Below are the code and all the weights of a small trained network. Each question names an input and a target symbol and asks about switching units off, where a switched-off unit gives its printed mean instead of its output.

import numpy as np


def w(rows, s, z=0):
    codes = np.array(rows[::2]) - 128.0
    scale = np.full(codes.shape[1], s)
    scale[-1] = z or s
    return codes * scale


def norm(h):
    return h / np.sqrt((h * h).mean(-1, keepdims=True) + 1e-5)


def f(y):
    return np.maximum(y, 0)


def softmax(a):
    e = np.exp(a - a.max(-1, keepdims=True))
    return e / e.sum(-1, keepdims=True)


def log_softmax(a):
    a = a - a.max(-1, keepdims=True)
    return a - np.log(np.exp(a).sum(-1, keepdims=True))


def net(x, mask):
    ids = ['ΓΔΘΛΞΨαβεζησ'.index(c) for c in x.split()]
    T = len(ids)
    res = E[ids] + P[:T]
    r = norm(res)
    for j in range(2):
        rows = slice(2 * j, 2 * j + 2)
        q, k, v = (r @ M[0][rows].T for M in (Q, K, V))
        z = softmax(np.where(np.tri(T) > 0, q @ k.T / 2**0.5, -1e9)) @ v
        o = O[0][rows]
        res = res + np.where(mask[j], z, o[:, -1]) @ o[:, :-1]
    y = f(norm(res) @ A[0][:, :-1].T + A[0][:, -1])
    res = res + np.where(mask[2:26], y, B[0][:, -1]) @ B[0][:, :-1]
    return log_softmax(norm(res)[-1] @ U[:, :-1].T + U[:, -1])


Q, K, V, O, A, B = {}, {}, {}, {}, {}, {}
E = w([
[93,131,100],'Γ',
[155,48,113],'Δ',
[152,128,147],'Θ',
[78,139,102],'Λ',
[250,124,153],'Ξ',
[128,151,91],'Ψ',
[105,187,5],'α',
[152,183,171],'β',
[157,152,133],'ε',
[121,181,137],'ζ',
[247,203,120],'η',
[95,125,99],'σ',
],0.015)
P = w([
[204,132,157],'0',
[116,156,83],'1',
[85,75,191],'2',
[76,112,109],'3',
[252,130,43],'4',
[37,84,124],'5',
[254,71,54],'6',
],0.0082)
Q[0] = w([
[254,140,54],'H1',
[37,114,165],'H1',
[117,236,74],'H2',
[232,156,54],'H2',
],0.0075)
K[0] = w([
[99,173,131],'H1',
[186,2,149],'H1',
[58,162,148],'H2',
[54,118,37],'H2',
],0.0098)
V[0] = w([
[96,45,44],'H1',
[2,229,92],'H1',
[188,50,194],'H2',
[94,102,148],'H2',
],0.0077)
O[0] = w([
[149,74,66,93],'H1',
[141,254,35,192],'H1',
[125,196,178,5],'H2',
[198,174,130,68],'H2',
],0.0066,0.0029)
A[0] = w([
[100,109,141,182],'N1',
[78,120,81,159],'N2',
[155,80,144,157],'N3',
[126,140,87,153],'N4',
[183,153,98,45],'N5',
[127,182,146,147],'N6',
[90,67,165,90],'N7',
[64,172,73,107],'N8',
[112,69,107,113],'N9',
[111,107,139,121],'N10',
[114,104,102,121],'N11',
[204,135,3,200],'N12',
[173,180,101,144],'N13',
[86,136,90,101],'N14',
[19,133,179,36],'N15',
[78,186,128,78],'N16',
[202,107,155,252],'N17',
[57,130,131,129],'N18',
[112,144,49,98],'N19',
[113,178,110,49],'N20',
[130,182,238,75],'N21',
[104,105,146,101],'N22',
[109,134,175,188],'N23',
[178,129,131,103],'N24',
],0.013,0.0028)
B[0] = w([
[173,82,52,150],'N1',
[135,115,156,171],'N2',
[177,235,108,149],'N3',
[79,131,179,164],'N4',
[90,62,93,163],'N5',
[157,128,117,149],'N6',
[146,108,83,160],'N7',
[77,180,134,174],'N8',
[129,207,41,155],'N9',
[168,97,81,140],'N10',
[193,95,136,149],'N11',
[139,54,211,250],'N12',
[220,44,155,179],'N13',
[70,133,177,155],'N14',
[228,115,176,164],'N15',
[122,226,88,147],'N16',
[13,91,120,174],'N17',
[106,159,255,155],'N18',
[110,111,178,182],'N19',
[183,173,138,144],'N20',
[129,119,32,165],'N21',
[244,208,64,142],'N22',
[104,33,102,152],'N23',
[85,73,173,148],'N24',
],0.0043,0.012)
U = w([
[55,162,62,252],'Γ',
[193,138,186,43],'Δ',
[35,113,142,155],'Θ',
[98,106,163,50],'Λ',
[143,155,238,220],'Ξ',
[135,166,184,143],'Ψ',
[102,122,179,42],'α',
[116,97,30,144],'β',
[140,84,209,113],'ε',
[183,91,9,49],'ζ',
[85,127,142,73],'η',
[165,222,96,225],'σ',
],0.011,0.0044)

Each question gives the input, a string of symbols that net reads in full, and the target symbol t.
The units are the heads (2 rows each of Q, K, V and O) and the neurons (one row each of A and B). Each row of codes is followed by its name. A weight is (code - 128) times the scale printed after its matrix; where a second scale follows, it is the last column's (O, A, B and U).
mask holds one flag per unit, heads first, then neurons. A switched-off unit (its flag False) gives its mean, the last column of its rows in O or B, instead of its output. The means were averaged over made-up inputs and are rounded, as every weight is.
A unit's drop is (log p(t) with every unit on - log p(t) with that unit switched off) / (log p(t) with every unit on - log p(t) with every unit switched off).
unit that matters most: the unit with the biggest drop
top k neurons: the k neurons with the biggest drops, biggest first
which heads matter: for each layer, one digit per head in row order, 1 if its drop is at least 0.15 and else 0, layers parted by /
drop when u is switched off: that unit's drop, to one decimal
input Θ Θ ε Ψ ζ ζ, target Ξ: unit that matters most : N15
input β β Γ, target Ξ: which heads matter : 00
input Λ η Λ Θ, target ζ: which heads matter : 10
input α σ σ Θ, target Γ: which heads matter : 11
input σ α Ψ, target ζ: which heads matter : 10
input σ Λ σ, target ζ: which heads matter : 10
input σ σ ε, target ζ: which heads matter : 00
input Γ η η β, target σ: top 2 neurons : N12, N21
input ε η β β Θ Ψ, target Ξ: which heads matter : 11
input β σ Λ, target Ξ: which heads matter : 00
input ε ζ β σ, target Ξ: top 2 neurons : N18, N15
input Θ β ε β Γ, target Ξ: which heads matter : 10
input Γ ε Θ β η Ψ, target Ξ: top 3 neurons : N18, N15, N17
input β Λ Λ, target Ξ: drop when N15 is switched off : 0.7
input Ψ Ψ η Θ, target ζ: drop when N1 is switched off : 0.1
input σ α σ, target ζ: drop when N9 is switched off : 0.2
